Below are the code and all the weights of a small trained network. Each question names an input and a class and asks about switching units off, where a switched-off unit gives its printed mean instead of its output.

import numpy as np


def w(rows, s, z=0):
    codes = np.array(rows[::2]) - 128.0
    scale = np.full(codes.shape[1], s)
    scale[-1] = z or s
    return codes * scale


def norm(h):
    return h / np.sqrt((h * h).mean(-1, keepdims=True) + 1e-5)


def f(y):
    return np.maximum(y, 0)


def log_softmax(a):
    a = a - a.max(-1, keepdims=True)
    return a - np.log(np.exp(a).sum(-1, keepdims=True))


def net(x, mask):
    res = np.array(x, float).reshape(1, 5) / 4 @ E
    u = 0
    for l in range(2):
        y = f(norm(res) @ A[l][:, :-1].T + A[l][:, -1])
        res = res + np.where(mask[u : u + 9], y, B[l][:, -1]) @ B[l][:, :-1]
        u += 9
    return log_softmax(norm(res)[-1] @ U[:, :-1].T + U[:, -1])


A, B = {}, {}
E = w([
[136,109,116],'x0',
[7,21,61],'x1',
[85,179,45],'x2',
[74,248,61],'x3',
[231,84,2],'x4',
],0.0075)
A[0] = w([
[164,206,186,161],'L0N0',
[137,30,147,254],'L0N1',
[227,49,52,88],'L0N2',
[80,117,177,134],'L0N3',
[124,99,77,121],'L0N4',
[192,57,211,164],'L0N5',
[73,127,15,93],'L0N6',
[216,53,87,146],'L0N7',
[3,124,112,126],'L0N8',
],0.015,0.0054)
B[0] = w([
[26,119,149,228],'L0N0',
[107,135,255,255],'L0N1',
[245,181,152,236],'L0N2',
[71,90,123,179],'L0N3',
[148,128,127,166],'L0N4',
[145,60,202,253],'L0N5',
[112,96,5,195],'L0N6',
[215,164,168,238],'L0N7',
[89,16,68,207],'L0N8',
],0.025,0.0086)
A[1] = w([
[121,86,141,145],'L1N0',
[27,184,134,108],'L1N1',
[36,137,129,90],'L1N2',
[228,64,88,107],'L1N3',
[153,37,96,59],'L1N4',
[255,175,129,27],'L1N5',
[158,122,131,13],'L1N6',
[157,183,72,250],'L1N7',
[150,144,164,115],'L1N8',
],0.014,0.0023)
B[1] = w([
[127,93,153,190],'L1N0',
[94,253,87,216],'L1N1',
[99,232,131,229],'L1N2',
[188,119,199,215],'L1N3',
[120,28,150,185],'L1N4',
[231,214,74,254],'L1N5',
[149,151,143,144],'L1N6',
[197,64,90,176],'L1N7',
[165,101,100,190],'L1N8',
],0.023,0.0061)
U = w([
[60,100,111,182],'0',
[132,102,5,128],'1',
[104,188,80,83],'2',
[110,89,196,169],'3',
[92,179,130,76],'4',
[228,145,151,191],'5',
[170,102,102,86],'6',
[102,139,124,2],'7',
],0.024,0.0086)

Each question gives the input, the list of numbers given to net, and the class t.
The units are the neurons (one row each of A and B). Each row of codes is followed by its name. A weight is (code - 128) times the scale printed after its matrix; where a second scale follows, it is the last column's (A, B and U).
mask holds one flag per neuron, layer by layer. A switched-off neuron (its flag False) gives its mean, the last column of its row in B, instead of its output. The means were averaged over made-up inputs and are rounded, as every weight is.
A unit's drop is (log p(t) with every unit on - log p(t) with that unit switched off) / (log p(t) with every unit on - log p(t) with every unit switched off).
The circuit of an input: a set's keep is (log p(t) with only the set's units on - log p(t) with every unit switched off) / (log p(t) with every unit on - log p(t) with every unit switched off). Starting from the 12 units with the biggest drops (on a tie, the unit counted first), units are removed one at a time, each time the one whose removal leaves the highest keep (on an exact tie, the one counted first), for as long as the keep stays at least 0.8.
units of the circuit, in order: the units of the circuit, biggest drop first
k most important neurons: the k neurons with the biggest drops, biggest first
top k neurons in layer l: the k neurons of layer l with the biggest drops, biggest first
drop when u is switched off: that unit's drop, to one decimal
input [4,-5,1,2,0], class 0: units of the circuit, in order => [L0N0, L0N2]
input [-5,7,4,-1,0], class 1: units of the circuit, in order => [L0N6]
input [0,-5,3,7,4], class 1: units of the circuit, in order => [L0N1, L0N5]
input [5,-5,-8,3,-5], class 0: units of the circuit, in order => [L0N0, L0N2, L0N7]
input [-3,-1,2,2,-1], class 1: 2 most important neurons => [L0N1, L0N5]
input [4,-8,4,-4,-2], class 3: 2 most important neurons => [L0N5, L0N6]
input [-7,-7,3,6,5], class 4: top 2 neurons in layer 0 => [L0N2, L0N0]
input [7,2,7,4,-2], class 0: top 2 neurons in layer 1 => [L1N5, L1N4]
input [7,7,-2,6,4], class 1: 2 most important neurons => [L0N6, L0N5]
input [-6,-2,5,3,-1], class 4: top 2 neurons in layer 1 => [L1N2, L1N1]
input [-7,-4,1,-1,-8], class 4: top 2 neurons in layer 1 => [L1N1, L1N2]
input [-1,-6,-6,-2,-4], class 3: drop when L0N5 is switched off => 0.2
input [8,0,-2,2,-4], class 0: drop when L0N0 is switched off => 0.0
input [-2,-6,5,-3,-6], class 4: drop when L0N8 is switched off => 0.1
input [1,2,-4,7,4], class 1: drop when L0N5 is switched off => 0.1
input [-2,6,2,2,2], class 1: most important neuron => [L0N6]
